Below is a small trained network, with its code and all its weights. Each question gives an input and a class and asks what happens when units are switched off, that is, made to give their printed mean instead of their output.

import numpy as np


def w(rows, s, z=0):
    codes = np.array(rows[::2]) - 128.0
    scale = np.full(codes.shape[1], s)
    scale[-1] = z or s
    return codes * scale


def f(y):
    return np.maximum(y, 0)


def log_softmax(a):
    a = a - a.max(-1, keepdims=True)
    return a - np.log(np.exp(a).sum(-1, keepdims=True))


def net(x, mask):
    res = np.array(x, float).reshape(1, 7) / 4 @ E
    y = f(res @ A[0][:, :-1].T + A[0][:, -1])
    res = res + np.where(mask, y, B[0][:, -1]) @ B[0][:, :-1]
    return log_softmax(res[-1] @ U[:, :-1].T + U[:, -1])


A, B = {}, {}
E = w([
[241,51,193,237,138],'x0',
[154,146,178,97,239],'x1',
[106,166,254,211,103],'x2',
[120,133,187,151,88],'x3',
[50,115,87,167,109],'x4',
[129,176,56,199,169],'x5',
[137,77,68,106,155],'x6',
],0.0093)
A[0] = w([
[69,163,110,152,191,54],'N0',
[136,71,140,155,81,182],'N1',
[115,84,164,38,168,139],'N2',
[87,96,155,196,132,14],'N3',
[127,215,100,215,195,20],'N4',
[181,140,133,58,189,189],'N5',
[98,30,184,39,144,248],'N6',
[1,90,126,63,132,18],'N7',
[103,89,71,89,43,213],'N8',
[96,99,160,178,48,144],'N9',
[131,88,116,250,204,255],'N10',
],0.0087,0.0031)
B[0] = w([
[41,130,160,78,173,175],'N0',
[66,120,104,176,28,196],'N1',
[163,2,160,146,175,216],'N2',
[94,18,250,119,77,167],'N3',
[104,176,174,148,175,192],'N4',
[169,125,90,105,242,233],'N5',
[217,15,120,42,22,253],'N6',
[133,66,124,81,106,219],'N7',
[153,137,25,215,117,248],'N8',
[55,56,146,156,46,213],'N9',
[207,215,133,249,187,254],'N10',
],0.0061,0.0078)
U = w([
[189,94,57,179,55,255],'0',
[116,71,191,254,90,188],'1',
[232,216,220,178,196,79],'2',
[40,166,119,48,198,196],'3',
[177,20,88,104,192,37],'4',
[126,182,178,91,109,1],'5',
[193,10,203,97,91,214],'6',
[59,205,123,123,12,85],'7',
],0.0077,0.0035)

Each question gives the input, the list of numbers given to net, and the class t.
The units are the neurons (one row each of A and B). Each row of codes is followed by its name. A weight is (code - 128) times the scale printed after its matrix; where a second scale follows, it is the last column's (A, B and U).
mask holds one flag per neuron, in row order. A switched-off neuron (its flag False) gives its mean, the last column of its row in B, instead of its output. The means were averaged over made-up inputs and are rounded, as every weight is.
A unit's drop is (log p(t) with every unit on - log p(t) with that unit switched off) / (log p(t) with every unit on - log p(t) with every unit switched off).
The circuit of an input: a set's keep is (log p(t) with only the set's units on - log p(t) with every unit switched off) / (log p(t) with every unit on - log p(t) with every unit switched off). Starting from all 11 units, units are removed one at a time, each time the one whose removal leaves the highest keep (on an exact tie, the one counted first), for as long as the keep stays at least 0.8.
units of the circuit, in order: the units of the circuit, biggest drop first
unit that matters most: the unit with the biggest drop
k most important neurons: the k neurons with the biggest drops, biggest first
drop of u: that unit's drop, to one decimal
input [1,8,-6,-8,6,4,-4], class 2: unit that matters most -> N10
input [1,5,-5,-1,7,8,8], class 3: units of the circuit, in order -> [N0; N6]
input [-1,0,-3,-1,-4,5,-6], class 2: units of the circuit, in order -> [N6; N9]
input [8,-5,-4,-1,4,3,2], class 1: units of the circuit, in order -> [N6; N10]
input [-4,6,1,4,-2,2,-3], class 3: units of the circuit, in order -> [N10; N0; N6]
input [-8,-4,-1,1,7,-8,0], class 6: 4 most important neurons -> [N7; N6; N10; N2]
input [1,-6,1,-8,4,4,-7], class 7: 3 most important neurons -> [N2; N5; N6]
input [1,4,-2,4,3,0,-7], class 2: 2 most important neurons -> [N6; N1]
input [-3,8,2,-2,0,-5,-7], class 6: 3 most important neurons -> [N6; N2; N10]
input [4,5,4,-6,7,8,6], class 2: drop of N10 -> 0.2
input [1,0,2,-6,1,4,-8], class 2: drop of N10 -> 0.1
input [2,3,4,1,1,2,4], class 2: drop of N10 -> 0.3
input [2,0,2,-8,3,5,-3], class 2: drop of N6 -> 0.0
input [7,4,-1,-4,5,6,3], class 2: units of the circuit, in order -> [N10]
